[[ -8.8  19.0   1.8  -9.5  21.8]
 [  7.7  12.5   2.7 -27.2 -18.6]
 [ -8.1  40.5 -12.2 -16.7  -9.7]
 [ 13.7   5.2   1.0  -0.7   1.0]
 [ 54.6 -35.8 -13.5  15.0  -2.0]
 [  6.4  35.6 -13.5   1.0  27.0]]
->
[[  6.4  35.6 -13.5   1.0  27.0]
 [ 54.6 -35.8 -13.5  15.0  -2.0]
 [ 13.7   5.2   1.0  -0.7   1.0]
 [ -8.1  40.5 -12.2 -16.7  -9.7]
 [  7.7  12.5   2.7 -27.2 -18.6]
 [ -8.8  19.0   1.8  -9.5  21.8]]

[[ 51.3  -5.0 -57.3]
 [ 46.4 -15.2  -9.2]
 [-34.0   6.5  20.5]
 [  0.9 -18.7  37.1]
 [ -2.0 -10.2  -9.3]
 [ 28.4  16.6   5.7]]
->
[[ 28.4  16.6   5.7]
 [ -2.0 -10.2  -9.3]
 [  0.9 -18.7  37.1]
 [-34.0   6.5  20.5]
 [ 46.4 -15.2  -9.2]
 [ 51.3  -5.0 -57.3]]

[[ 33.1  51.8  -3.7 -50.0  35.6 -15.3  25.4]
 [ 58.5  59.2 -39.3   2.3  52.4  10.7  -5.2]
 [-37.9  -3.5 -31.5  39.9 -60.2  37.3  24.9]
 [-32.0  39.7  56.3 -14.7 -53.5 -31.0   3.6]
 [ 25.5 -26.3 -36.7 -60.7   1.9  37.3 -49.3]]
->
[[ 25.5 -26.3 -36.7 -60.7   1.9  37.3 -49.3]
 [-32.0  39.7  56.3 -14.7 -53.5 -31.0   3.6]
 [-37.9  -3.5 -31.5  39.9 -60.2  37.3  24.9]
 [ 58.5  59.2 -39.3   2.3  52.4  10.7  -5.2]
 [ 33.1  51.8  -3.7 -50.0  35.6 -15.3  25.4]]

[[-41.4  42.4  21.1]
 [ -5.5 -44.0  15.9]
 [ 27.2  -9.6  41.8]
 [ 12.7 -36.4 -35.3]
 [ 35.6   1.3  41.4]
 [ 43.2  16.0 -43.6]
 [ 16.2 -33.2 -22.1]
 [-25.6  16.8 -16.3]
 [-11.2 -29.0 -19.3]]
->
[[-11.2 -29.0 -19.3]
 [-25.6  16.8 -16.3]
 [ 16.2 -33.2 -22.1]
 [ 43.2  16.0 -43.6]
 [ 35.6   1.3  41.4]
 [ 12.7 -36.4 -35.3]
 [ 27.2  -9.6  41.8]
 [ -5.5 -44.0  15.9]
 [-41.4  42.4  21.1]]

[[  2.3   5.4   1.3 -25.9 -39.3  22.6 -13.1 -31.2  -2.9  15.6   1.6]
 [ -1.6 -31.4   6.7  60.4   4.9  29.1 -36.4 -26.1   0.1 -10.8 -17.9]
 [  6.1  -5.1   3.9  11.4  43.9  41.4  22.7  17.3  12.2 -15.2  -9.8]]
->
[[  6.1  -5.1   3.9  11.4  43.9  41.4  22.7  17.3  12.2 -15.2  -9.8]
 [ -1.6 -31.4   6.7  60.4   4.9  29.1 -36.4 -26.1   0.1 -10.8 -17.9]
 [  2.3   5.4   1.3 -25.9 -39.3  22.6 -13.1 -31.2  -2.9  15.6   1.6]]

[[  6.1  20.6]
 [ 18.6 -40.3]
 [ -0.9 -16.3]
 [  5.1  -2.1]
 [-20.8  11.1]
 [ -4.4 -43.5]
 [ -7.6   1.8]
 [-46.1  -0.5]
 [-18.1  -3.8]
 [ 18.4   5.4]]
->
[[ 18.4   5.4]
 [-18.1  -3.8]
 [-46.1  -0.5]
 [ -7.6   1.8]
 [ -4.4 -43.5]
 [-20.8  11.1]
 [  5.1  -2.1]
 [ -0.9 -16.3]
 [ 18.6 -40.3]
 [  6.1  20.6]]

[[ -7.9 -15.2 -13.5  -4.3  -1.1   4.1  -1.6]
 [ 52.0  -1.6  27.5 -20.4 -17.7  -0.2   1.2]
 [ 21.4 -16.0  -1.1 -17.7 -12.3  -2.0   4.2]
 [ -4.8  36.1   4.0  16.9  18.2  -2.6  -1.7]
 [ -0.5  26.7  39.3   9.9   7.3   4.4  -6.9]
 [-10.7  19.1 -16.0   3.9  15.7   0.2  -1.3]
 [-15.6  38.5 -17.2  22.5  21.6   0.8   2.2]
 [ 30.7  36.1   6.5   8.6  15.9  -4.0  -7.2]
 [-24.5  -7.4   0.9   8.0   0.5   2.4   4.4]
 [-32.0   7.2 -38.7  16.1  16.5   0.9  -0.5]]
->
[[-32.0   7.2 -38.7  16.1  16.5   0.9  -0.5]
 [-24.5  -7.4   0.9   8.0   0.5   2.4   4.4]
 [ 30.7  36.1   6.5   8.6  15.9  -4.0  -7.2]
 [-15.6  38.5 -17.2  22.5  21.6   0.8   2.2]
 [-10.7  19.1 -16.0   3.9  15.7   0.2  -1.3]
 [ -0.5  26.7  39.3   9.9   7.3   4.4  -6.9]
 [ -4.8  36.1   4.0  16.9  18.2  -2.6  -1.7]
 [ 21.4 -16.0  -1.1 -17.7 -12.3  -2.0   4.2]
 [ 52.0  -1.6  27.5 -20.4 -17.7  -0.2   1.2]
 [ -7.9 -15.2 -13.5  -4.3  -1.1   4.1  -1.6]]
---
[[  2.2  10.8  18.6  14.9  11.4 -10.0]
 [ 19.5   5.1   0.0   3.1  -7.8   0.4]
 [ 29.3  23.2 -26.1   6.7   0.9   8.0]
 [  0.1   0.6  12.8  12.3 -18.4   6.9]
 [ 10.1   1.2  -2.2  22.1 -15.5   3.4]
 [ -3.4 -37.7  -5.1  44.0 -24.5  29.4]
 [ 22.5   2.5   1.2  37.8  29.7  -3.2]]
->
[[  2.2  19.5  29.3   0.1  10.1  -3.4  22.5]
 [ 10.8   5.1  23.2   0.6   1.2 -37.7   2.5]
 [ 18.6   0.0 -26.1  12.8  -2.2  -5.1   1.2]
 [ 14.9   3.1   6.7  12.3  22.1  44.0  37.8]
 [ 11.4  -7.8   0.9 -18.4 -15.5 -24.5  29.7]
 [-10.0   0.4   8.0   6.9   3.4  29.4  -3.2]]

[[-46.5  -7.6]
 [  3.8   1.1]
 [-30.2  28.7]
 [  0.7 -17.6]
 [ -3.3 -42.4]
 [ -6.6   9.1]
 [  2.2  -8.2]
 [-39.2 -43.2]
 [-22.0 -22.9]]
->
[[-46.5   3.8 -30.2   0.7  -3.3  -6.6   2.2 -39.2 -22.0]
 [ -7.6   1.1  28.7 -17.6 -42.4   9.1  -8.2 -43.2 -22.9]]

[[ 22.7 -30.2 -18.5 -29.4  -2.1]
 [-21.6  10.5  -8.5  -0.4  46.5]
 [ -3.0   9.6  49.4   7.4  -9.1]
 [  4.5   0.5 -56.5  -0.9   1.6]
 [ 16.2 -16.3  44.9 -16.7  -1.3]
 [ -2.8  11.5  45.6  16.7 -11.6]
 [-30.1   5.1  -1.0  16.5  40.4]
 [  4.7  48.0 -16.9 -22.8   1.7]]
->
[[ 22.7 -21.6  -3.0   4.5  16.2  -2.8 -30.1   4.7]
 [-30.2  10.5   9.6   0.5 -16.3  11.5   5.1  48.0]
 [-18.5  -8.5  49.4 -56.5  44.9  45.6  -1.0 -16.9]
 [-29.4  -0.4   7.4  -0.9 -16.7  16.7  16.5 -22.8]
 [ -2.1  46.5  -9.1   1.6  -1.3 -11.6  40.4   1.7]]

[[-16.5   3.9   9.4  30.6 -35.9 -54.6]
 [ -3.1  -6.2  29.8  12.0 -23.0  -5.2]
 [-25.8 -27.5  15.5   8.8   4.2 -18.9]
 [ 48.0  43.3 -36.5 -17.4  27.7 -11.0]
 [ 11.7   2.2  21.2 -14.3  -9.5 -34.7]
 [-31.8   2.5   2.8  40.6  33.0 -12.4]
 [-11.1  20.4  17.9  34.7 -16.5  -3.2]]
->
[[-16.5  -3.1 -25.8  48.0  11.7 -31.8 -11.1]
 [  3.9  -6.2 -27.5  43.3   2.2   2.5  20.4]
 [  9.4  29.8  15.5 -36.5  21.2   2.8  17.9]
 [ 30.6  12.0   8.8 -17.4 -14.3  40.6  34.7]
 [-35.9 -23.0   4.2  27.7  -9.5  33.0 -16.5]
 [-54.6  -5.2 -18.9 -11.0 -34.7 -12.4  -3.2]]

[[  4.4  58.3  25.8]
 [ 21.2  62.4  11.8]
 [ 36.4  58.2  -4.7]
 [ 45.4  53.9 -15.2]
 [ 14.6  62.0  17.2]
 [  9.9  59.6  22.6]
 [ 30.7  61.4   1.1]
 [ 42.1  56.5 -10.4]
 [ 26.7  61.0   6.4]]
->
[[  4.4  21.2  36.4  45.4  14.6   9.9  30.7  42.1  26.7]
 [ 58.3  62.4  58.2  53.9  62.0  59.6  61.4  56.5  61.0]
 [ 25.8  11.8  -4.7 -15.2  17.2  22.6   1.1 -10.4   6.4]]

[[-12.0  16.9  -8.5 -24.7   5.6  13.7  -0.8 -22.8   3.6   1.9  -9.5 -11.5]
 [  1.7  -1.6  -6.4  57.5   5.8 -12.0  -4.8  61.4 -26.4 -15.1  21.6 -28.8]]
->
[[-12.0   1.7]
 [ 16.9  -1.6]
 [ -8.5  -6.4]
 [-24.7  57.5]
 [  5.6   5.8]
 [ 13.7 -12.0]
 [ -0.8  -4.8]
 [-22.8  61.4]
 [  3.6 -26.4]
 [  1.9 -15.1]
 [ -9.5  21.6]
 [-11.5 -28.8]]
